Below is a small trained network, with its code and all its weights. Each question gives an input and a class and asks what happens when units are switched off, that is, made to give their printed mean instead of their output.

import numpy as np


def w(rows, s, z=0):
    codes = np.array(rows[::2]) - 128.0
    scale = np.full(codes.shape[1], s)
    scale[-1] = z or s
    return codes * scale


def f(y):
    return y / 2 * (1 + np.tanh(0.7978845608 * (y + 0.044715 * y**3)))


def log_softmax(a):
    a = a - a.max(-1, keepdims=True)
    return a - np.log(np.exp(a).sum(-1, keepdims=True))


def net(x, mask):
    res = np.array(x, float).reshape(1, 7) / 4 @ E
    y = f(res @ A[0][:, :-1].T + A[0][:, -1])
    res = res + np.where(mask, y, B[0][:, -1]) @ B[0][:, :-1]
    return log_softmax(res[-1] @ U[:, :-1].T + U[:, -1])


A, B = {}, {}
E = w([
[107,70,183,175,189,114,53,87],'x0',
[118,59,103,115,174,194,150,217],'x1',
[126,137,128,139,128,137,124,130],'x2',
[140,113,157,110,108,138,126,115],'x3',
[130,125,127,124,128,125,129,126],'x4',
[83,114,155,142,170,130,255,92],'x5',
[119,142,108,143,141,127,128,134],'x6',
],0.017)
A[0] = w([
[113,19,142,180,157,151,2,193,118],'n0',
[155,193,132,130,148,63,5,36,230],'n1',
[174,94,92,101,205,201,44,191,122],'n2',
[49,64,188,203,220,141,169,30,19],'n3',
[116,142,93,92,114,186,147,152,95],'n4',
[213,204,60,77,32,164,116,201,253],'n5',
[101,102,126,79,170,215,203,188,140],'n6',
[133,218,120,126,76,92,232,72,238],'n7',
[198,170,78,123,73,82,119,149,229],'n8',
[52,142,87,112,71,176,200,94,95],'n9',
],0.0093,0.0045)
B[0] = w([
[121,61,7,140,116,147,97,94,229],'n0',
[87,185,167,96,165,110,80,64,238],'n1',
[141,100,57,179,80,132,111,129,211],'n2',
[231,160,149,160,141,54,128,166,232],'n3',
[156,137,109,68,142,109,156,140,157],'n4',
[181,147,177,185,144,116,160,215,249],'n5',
[111,87,117,111,149,215,156,217,206],'n6',
[84,102,138,187,47,182,215,30,229],'n7',
[164,145,166,189,133,99,78,85,200],'n8',
[103,140,49,143,180,155,175,92,170],'n9',
],0.013,0.02)
U = w([
[186,192,169,182,121,65,121,101,225],'0',
[108,92,65,176,72,157,129,52,192],'1',
[223,123,98,139,165,126,112,201,169],'2',
[65,138,110,61,204,182,178,162,5],'3',
[64,161,122,90,146,109,9,83,17],'4',
],0.013,0.0021)

Each question gives the input, the list of numbers given to net, and the class t.
The units are the neurons (one row each of A and B). Each row of codes is followed by its name. A weight is (code - 128) times the scale printed after its matrix; where a second scale follows, it is the last column's (A, B and U).
mask holds one flag per neuron, in row order. A switched-off neuron (its flag False) gives its mean, the last column of its row in B, instead of its output. The means were averaged over made-up inputs and are rounded, as every weight is.
A unit's drop is (log p(t) with every unit on - log p(t) with that unit switched off) / (log p(t) with every unit on - log p(t) with every unit switched off).
The circuit of an input: a set's keep is (log p(t) with only the set's units on - log p(t) with every unit switched off) / (log p(t) with every unit on - log p(t) with every unit switched off). Starting from all 10 units, units are removed one at a time, each time the one whose removal leaves the highest keep (on an exact tie, the one counted first), for as long as the keep stays at least 0.8.
units of the circuit, in order: the units of the circuit, biggest drop first
top k neurons: the k neurons with the biggest drops, biggest first
drop of u: that unit's drop, to one decimal
input [-8,-7,-2,5,-4,2,7], class 1: top 2 neurons	n7, n3
input [4,0,8,-7,5,2,-5], class 0: units of the circuit, in order	n3
input [-7,-5,0,7,0,2,0], class 1: top 2 neurons	n7, n3
input [1,5,8,-8,1,-7,-4], class 1: top 3 neurons	n0, n3, n2
input [2,-8,8,-1,-2,-4,-4], class 4: top 2 neurons	n1, n3
input [-8,-5,-3,-6,-4,1,-5], class 1: top 3 neurons	n7, n3, n9
input [-3,1,5,-3,-8,8,-5], class 3: top 3 neurons	n6, n0, n2
input [6,-8,3,6,2,0,-8], class 4: top 2 neurons	n1, n5
input [8,0,-7,-4,8,5,-1], class 0: top 2 neurons	n6, n3
input [8,-1,8,0,1,-6,2], class 4: top 2 neurons	n1, n7
input [3,-8,-3,6,-2,0,2], class 4: top 2 neurons	n1, n5
input [7,3,3,-7,-2,4,-8], class 2: drop of n3	0.7
input [-4,-5,-3,2,1,1,1], class 1: drop of n7	6.4
input [3,4,-6,-2,-8,2,0], class 2: drop of n7	2.5
input [-7,1,7,-1,-1,6,-8], class 3: units of the circuit, in order	n6
